Group, then class
[ -7   1   1  -6  -2  10   2  -3   4   6  12   1  -3   6  -4  -2   3  -2
 -13 -15   3   8   3   4  -3] -> U.A
[-12   5  -3  -5   1   1   4   4   1  -5  -4   4   5  -7  11  -1   0   2
  10 -14   2  -3   9   5  -2] -> P.K
[ 12 -12   4   6   0   3  -3   8   8   4  -9   1   4 -13   3   4  -5   7
   2 -13 -13   0   5  -5  -7] -> P.K
[-10   4   0  -4  -9  -1   5   7  -7   1 -12   4   8   1  12  -1  -3   3
  -5 -15   1   1  12   9  -9] -> P.Z
[ 10  -6   3  -1 -26  -3   4  10  -3  -2 -12  -2   6  -2  10   2   1   8
 -27  -9  11   7   7   4 -13] -> P.S
[ -4   0   3   5   1  11  -7  -8   2  -1  18   4   8   7   5   0  -1   8
   6 -14  16  11  -9   2  -1] -> U.W
[  7   0   1   2  -6  12  -4  -2   8  -2   6   4  -3 -11 -20   2   2   4
   7  -9  17  14   0   3   1] -> U.A
[ 13   6   4   7 -11  -2  -3   1   0  -5 -29  -3   6 -12   2   2   0   9
  -5 -13  11   0  -7   1 -13] -> P.Z
[-11   2  -2   7  -7  -4   7   9 -14   1  -8  11  14 -14   5  -1   0  -5
   2  -9  -5 -13  12   0 -15] -> P.K
[ -1  -3   5  -3  -8  10  -8  -8   5  -4  28   5   1   2  -5   2  -4   9
   3 -19  22  21  -1  11  -4] -> U.W
[ 20   2  -1  -2 -14   7   4   2  21  -4 -27  -2   0 -16   2   5   0  12
 -19  -7   3   2  -7  -7 -17] -> P.Z
[ -6  -2  -1   0  -5   5   0  -3   3   0  11   6  11  17  15   5   1   5
  11 -20   6  10  -3   6   8] -> U.V
[  4   7   5   1  10  18  -9  -7  17   9   3  -1  -2  -1  -2   0  -1   4
  17 -12   9  10 -11  -6  -2] -> U.W
[ 10 -14   0  -7   4   0  -5  -1  -6   4   6  10   6  11   5  -4   6   4
   5 -18   2  17   8   7  -1] -> U.V
[ 10  -4  -3  -7 -28   1  -1  -4   2 -10  -4   2   5 -11  -2   1   6  12
 -26 -10  11   4   1   1 -19] -> P.Z
[ 11  -5   6  -1   4  11 -20  -9  10   0  15  -8  -2  -1  -1   3   0  12
  16  -6  11  15  -5  -2   4] -> U.W
[-45  10  -4  -6  12 -16   7  -4 -33  -2  31  21  20  35  19  -7   4  -8
   9 -18  12   0   8  23   3] -> U.V
[-14   5   2 -15  18   7  -7  -1 -12  10  18  14   2   0  -1  -2   2  -4
  33 -16  13  15  15   4 -10] -> U.A
[ 1  1  3  6  1  7  2  2 11  6 -5  2 -1 -7 -5  1 -4 -1  2 -6 -6 -2 -3 -3
  0] -> P.K
[  9  -5   1   5  -6   4   5  11   5   5  -6   5   5 -12   4   3  -1   3
 -13  -8  -6  -6   3 -10 -21] -> P.K
[  6  -6   4   6  -7  -1   1   3   4   2  -4   9   5   5 -14  -3   3  -3
  -1 -20  -7  10  -3   6  -2] -> U.A
[  1   6   3  -5   9   6  -9  -5  -2   2  10   1   2  -3   4   1   1   7
  11 -11  18   6   3   1  -8] -> U.V
[-7  1  1 -1  2 13  5 -1  1  5 19  2 -4 12  5 -1 -3  1 -5 -2 12  9 -2  7
  8] -> U.A
[  6  -6   4  -4   9   3 -13  -4  -5  -1  13   0   4  -1   2   2   3  12
   3 -15  15  10   0   9  -5] -> U.W
[ -6  -2   0  -8  -5  -3   2  -4  -3  -6  20   7   3  14   0  -2   2   2
 -13 -12   9  11   0   7  -2] -> U.W
[-17   2  -2  15  14   6  -1  -3 -12   2  23  11   8  11   9  -3  -6   3
  -1 -17   7   3   0  16   2] -> U.W
[ 15  -4   6  10 -31   9   0   8  12   6 -12  -9   0 -18   0   3   1   8
 -10   1  -2  -1  -2 -16 -14] -> P.S
[-17  -3   3   0  13   7  -8  -1 -13   4  26   6  -4   0  -7  -2  -3  -1
  -5 -16   5   6  10  13  -3] -> U.A
[ -2  -6   9  -5  -5   1  -5   1  -2   8  14  -1   2  10  -1  -1   0   4
  -4 -18   2  12   8   8  -1] -> U.A
[-13   5  -1   7 -22   3  10  12   0   2  -5   9  10 -12   7  -1  -5  -2
   4 -12  -1  -2  10   2 -10] -> P.K
[  3  -2  -1   4 -14  -3   3   5   1  -4  -5   4   7  -7   0   4   1   4
 -10  -7   1   0  -1  -2 -14] -> P.K
[ -9   3  -1  -1  -3  -6   8   7  -6  -5  -7   9  11   1  16   0  -2   3
 -12 -15  -1  -7   6   4 -15] -> P.K
[-13   4   3   3 -14   2   3   7 -15   3   6   2   3 -22   6   2  -1   3
 -15 -13   7  -7  14  -5 -21] -> P.K

Group, then class
[  3   6 -29  22 -15   1  15   6  -6  -1   1  -8  -2  -3  18 -14  -2 -12
  -6   5  -8  10  -7   3   3] -> Mivu.(63)
[ -6  10 -10   9 -27   2   9   9   3  -3   5   7  -7  13   7 -27  -6 -22
   2   4 -11  -6 -18  -6   5] -> dibeg.(62)
[ -7  13 -11   5 -17   5  12   5  -1  -1  -9   6  -2  10   9 -13  -4 -17
  -2  -6  -8   0  -6  -1   1] -> dibeg.(62)
[ -1  18 -15   3 -25   8  20   6   4 -10 -10   4   8  16   4 -14   4 -16
  -6  17 -22 -11 -14  -7  -1] -> dibeg.(54)
[ 14  17 -41   3 -38   5  51   0 -13 -10   4   7  -1   7   2 -11  -2   5
 -18  12 -28   2  -7  -8  -1] -> dibeg.(54)
[ -9  20 -31  15 -27  -3  12  11   1  -5  -5  -5  -7   0  24 -17   3  -1
  -8  22 -18  -3  -7 -16   0] -> Mivu.(63)
[ -8   6 -21  16 -16  -4  16   8   3  22   7   2  -6  -5  20 -12   9 -19
  -2   7 -26   0   7  -8  -2] -> Mivu.(63)
[ -2   6  -9   5 -20  -6  12   6  -3  -2  15  -2  -1   9   6  -9  -3  -7
 -16  17 -11 -13 -19   1   4] -> dibeg.(54)
[ 24  19  -8  13 -19 -20   8  16   3  -2  -1   5 -13   1  18 -14   5 -14
   1   6 -14   0  10 -14   6] -> Mivu.(56)
[ -3 -45 -31  12 -22 -11 -11   6 -10  -7   9  -4 -14   8   4   4  -8 -15
  -8   6  -7 -12  -3   3  -6] -> Rusul.(57)
[ -7 -17 -21  11 -17  -8  -2   6  -9  -7  16  -2  -5   0   3   1  -2   1
  -1   3  11 -11   3   8  12] -> Rusul.(67)
[ -6  -5   3   3 -30  -2   5  15 -12  -1   6   0  -8  10   1  -2  -6   0
   0  -5  -8  -5  -2   8  -6] -> Rusul.(67)
[ -6  -2 -44   2 -27 -10  13  -2 -15  -7  18   4  -2   1   6   2  -4   7
  -3  10 -37   3  -3  14   7] -> Rusul.(57)
[ -3   2 -24  13 -25  -6   4   4  -6 -18   6   2  -9   0   8  -6   3 -22
   2   3  -1  -4   7   2   2] -> Rusul.(67)
[-14   1 -31   5 -23  -7  19  16  -2 -10   0   3 -11 -10  13 -12   8 -17
   3   0 -15  -2  -6  -3  14] -> Mivu.(63)
[  0  19 -18   7 -13   4   7   1   4  -9  -4 -12  -8  18  -1 -11   1 -10
 -16  13 -12  -6 -11 -11  -5] -> dibeg.(54)
[  6  33   6   3 -15   0   0   4  10 -11  -6  -7 -11   0  -1  -5   4 -29
  -3  -7   0 -12  -3  -7 -12] -> dibeg.(62)
[ -4   0 -18  13 -14 -18  -3  11 -33  -7   4  -3  -7  -3   1  -2  -2 -13
   7  -2   6  -9 -48   3   1] -> Rusul.(67)
[ -5   1 -33   6 -12   2 -28  10  -3 -10   5  -4 -14  -1   2  -2  -8 -13
  -1   3  -2  -8   2   6  -9] -> Rusul.(57)
[ -4  16 -27  12 -22 -20   4   9  -3  -3   2   3  -8  -5  13 -19  -5 -19
  -3   4 -11  -3  -8  35  -1] -> Mivu.(63)
[  2  -2  -7  14 -16  -6  -5  12  -5   1   0  -4 -11  -1   6  -4   1 -20
   4 -15   4  -2  -7   3   7] -> Rusul.(67)
[ -3 -10 -31   8 -21   9   1   3  -9  -8   4   0  -5  -4  -1   4  -9 -11
  -7   4   5  -3   2   2  -3] -> Rusul.(57)
[  3  14  -4  14 -17  -4   8 -11   2  -6  -3   7  -1   8   9 -18   9  -7
   0   2 -15  -6 -14  -1   7] -> dibeg.(62)
[ -6   5 -29  11 -25   2  24   0  -3  -2  -1   2   2  13   5  -8   2   5
 -12  10 -15 -13 -15  -3  12] -> dibeg.(54)
[ -5  27 -14   6 -28   2  16  -5   3   3  -6   4  14  15  12 -25   3  -9
   1  16 -22 -22  -9 -10  -8] -> dibeg.(54)
[ 10   5 -14   5 -26  -6   8 -62   1  10   5   5  -4   9  13 -16  -7   6
  -5   2  -7  -4 -15  -4  16] -> dibeg.(62)
[ -3   8 -39   9 -27   0  17   6  -9   0   1   2  -2  10  11 -20  12   1
  -6   2 -27 -13  -7  -5   5] -> Mivu.(63)
[ 10  -9 -15  -4 -20  -6 -11  12 -14  -5   6  -1 -22  -2  -4  -1  -7 -10
   2   3  -5  -5  -1  12  -6] -> Rusul.(67)
[ -5  -1 -28   5 -20  -6  -3   7  -9  -6  10  -6 -10 -10   7  -2   0 -18
  -2  -8   3  -6  -9   2  -8] -> Rusul.(57)
[  2   9 -19  13  -9  -2  16   5  -5  -7  -5  -2  -7  -2  18 -11   5  -7
  -3  -4 -16   8  -7 -17   5] -> Mivu.(56)
[  4  -2  -7   7 -15 -13  -6   7 -14   8  10   1 -10   7   2  -6  -2  -9
  -4  -6  -1  11   3   3   8] -> Rusul.(67)
[ -3  12 -18   2 -14   4  10  11   7  -1  -2  -5  -8  -6  27 -10   5  -8
  -8   8  -4   1  -7  -5   2] -> Mivu.(63)
[  0  16  -9   5 -10   6  22   8   1   6  -8  -2  -6  11   4  -7  14  -5
 -12   6 -20  -9  -6   0   7] -> dibeg.(54)
[ -6 -18 -36  11 -18  -4  -2   6 -15  -2   3   1 -10  -2   7  -1  -3 -11
   4 -11  11  -6  -1   1   1] -> Rusul.(57)
[-10  -8 -26  11 -14  -6 -16  18  -5  -1   7 -13 -15 -13  -4  -4   0 -11
   4   1  -7  -3   9   5  -5] -> Rusul.(57)
[ -2  24 -18  11 -23   8  12  14 -14   0 -11   1  -4  10  12 -16   9  -5
 -15   9 -22  18   1  -6   5] -> dibeg.(54)
[ -7   7 -29   9 -19 -10  18   9  -1  -3  -4   4 -20   3  14  -2   1  -9
   0   1  -7  -1  -9   2   6] -> Mivu.(63)
[  1  -4 -32  -4 -21  -4   9   5 -18 -14   8  -2  -6  -3   2  -1 -10 -15
  -8  -1  -6  -4   8  -1   4] -> Rusul.(57)

Group, then class
[  6   3  -5   8   2  -6   0 -11  -2  -5   1  -1   1   5  -4  -4   4  12
  -5   3   4   5   2   0  -9] -> (78).momu
[  1 -11  14   9   8  -8  -1 -11  -1  -5   2  -6 -22  -2  -9   2  -1   3
 -12  15  11   4  -1   0  -4] -> (78).Kozuf
[  3 -10   5  14   5   2   0  -5   8  -4  -7   3  11  -1   4  -5 -14   0
   2   4  -2 -14  -3  10   1] -> (73).pive
[ -3  -5   3  -3   7 -10   1  -6  -4  -9  15  -1  -7  11   4   4   6  10
  -5  12   8   9   0   4  -3] -> (78).Kozuf
[  9   1  11   9  25  -1   4  -8   8  -1  12 -14   2  13  -1  -2  -8   5
  -6  11  -8  -5 -10   9  -1] -> (73).pive
[  6  -6   9   9  13 -16  -5  -8   3 -15  -6  -5 -17  -3   4  16   4   4
  -1  13  11   4  -7   4   3] -> (78).Kozuf
[15 -4  5 10 10 -1 -3  4  7  0  3  4 16 16  3  2 -2  3  1  9 -6 -4  1  7
  0] -> (73).nur
[  5   1   5  16  22   5  -4   0   8   5   4  -4   9  14   4   1   7   5
   1  12 -11  -6   3   2 -13] -> (73).pive
[ -2 -18  11   8  15  -5  -6 -13   2  -2   0  -2 -21  -2   3  11   8   2
 -10  11   0   1  -4  -1   0] -> (78).Kozuf
[  3  -3   7   9  24  -9   2  -8   5  -9   3  -4  -1  -3   6  -2   6  10
  -5  20  10   0  -3   4 -13] -> (78).Kozuf
[  6  -5   6   6  17  -9  -4   2   1   3   1  -7  -3  19  -3  13   6   4
 -12   8  -4   6   3  13   2] -> (73).nur
[ 6 -5  7  2 -2 -2  0 -9  0  6  5 -2 -2  2 -4  7 10  7 -1  4  4  3 -1 -5
 -6] -> (78).momu
[ 14  -4   5  14   6  -1   0  -6   8  -4   9   6   9  11  -1  15 -15   5
  -1   4  -5   1  -7   8  -7] -> (73).pive
[  7  -6   7   5 -12  -9  -7  -3  -2  -6  -7   1   0   8  -2   2  12   8
  19   3  -3   1   0 -13   0] -> (78).momu
[  9 -10  19  10   6  -8  -1 -17  14   0  -4   0  12   2   3   1  -6   7
  -8   8  -7   3  -1   7   4] -> (73).pive
[ 11 -13  13  10  11  -2   2  -9   4   2   3 -10  -1  -2  -4   0  -3   4
 -10  11   6   2  -8   4   4] -> (73).pive
[  5 -11   3   4   6 -11 -10  -6   7   0 -13  -4  13   2   7  18  15   1
   0   2  -5   2  -1  12   4] -> (73).nur
[ 17   2   8  14  25  -5  -2  -6  10  -7  11   0   8  17  14   2 -17   0
  12  15  -6  -4  -5   7 -14] -> (73).pive
[  6  -7   8   5   5 -10   5 -13   2  -8  -2   7  -6  -8  -2   7  -9   5
   1   4   7   9   4   7  -4] -> (78).Kozuf
[ -9  -2   1  -2  14  -2  -5  -1   0  10   7 -10   2  11   3   7  30  -1
   5   6  -5  -8   4  -4 -12] -> (73).nur
[  8  -1  10   3  10 -12 -11  -8   1   3 -17 -15   4   5  -7   6  -3   2
   9   5  -4  -3  -7   8   7] -> (73).nur
[ -1 -13  15   1   6  -6  -4 -18   2  -9  -6   0 -10  -1   4   6  -2   8
   8   9   2  -3  -4  -1  -2] -> (78).Kozuf
[ -1  -6   5  10  12  -6  -3  -5   1  -8   7   3  -5  -6   1  11  11   8
  -1   4   8  -2   2  -2 -11] -> (78).Kozuf
[  4  -5  14  13  21  -3  -3  -5   3  -5   0  -4   1  -1   3   2 -10   0
  -4   5  13  -9  -6   9 -10] -> (73).pive
[  9 -11   6   5   7   3   3  -1  12  -3   7  11  -1   5  -2   5 -11   2
  -4   9  -3   4  -2   2  -4] -> (73).pive
[  1 -15   9  13   4  -6   4 -11   7  -8  -6  -2 -30  -7   3   9  -3   5
   5  11  -2   4  -2  -6   0] -> (78).Kozuf
[ 10  -6  10  17  17   2  -6 -13   4  -6  -6   5  -4  10  -4   9  -1   6
   1  10  -6   8  -4   5  -5] -> (73).pive
[ 20  -5  15  21   1  -5  -6 -17  -2  -8  -1   6 -19   3  -6   6 -16  10
  -4   0   0   6 -10   1 -11] -> (78).momu
[ -6 -13  21  13  13  -3  -4  -9   6 -12  -4   2 -26  -4   5   9   6   9
   3   6  -6   2  -7  -5  -8] -> (78).Kozuf
[-4 -4  6  6 14  9 -4  2  7  8 10 -9  3 13  5  9  8  3 -1  7 -2 -5 -4  9
 -7] -> (73).nur
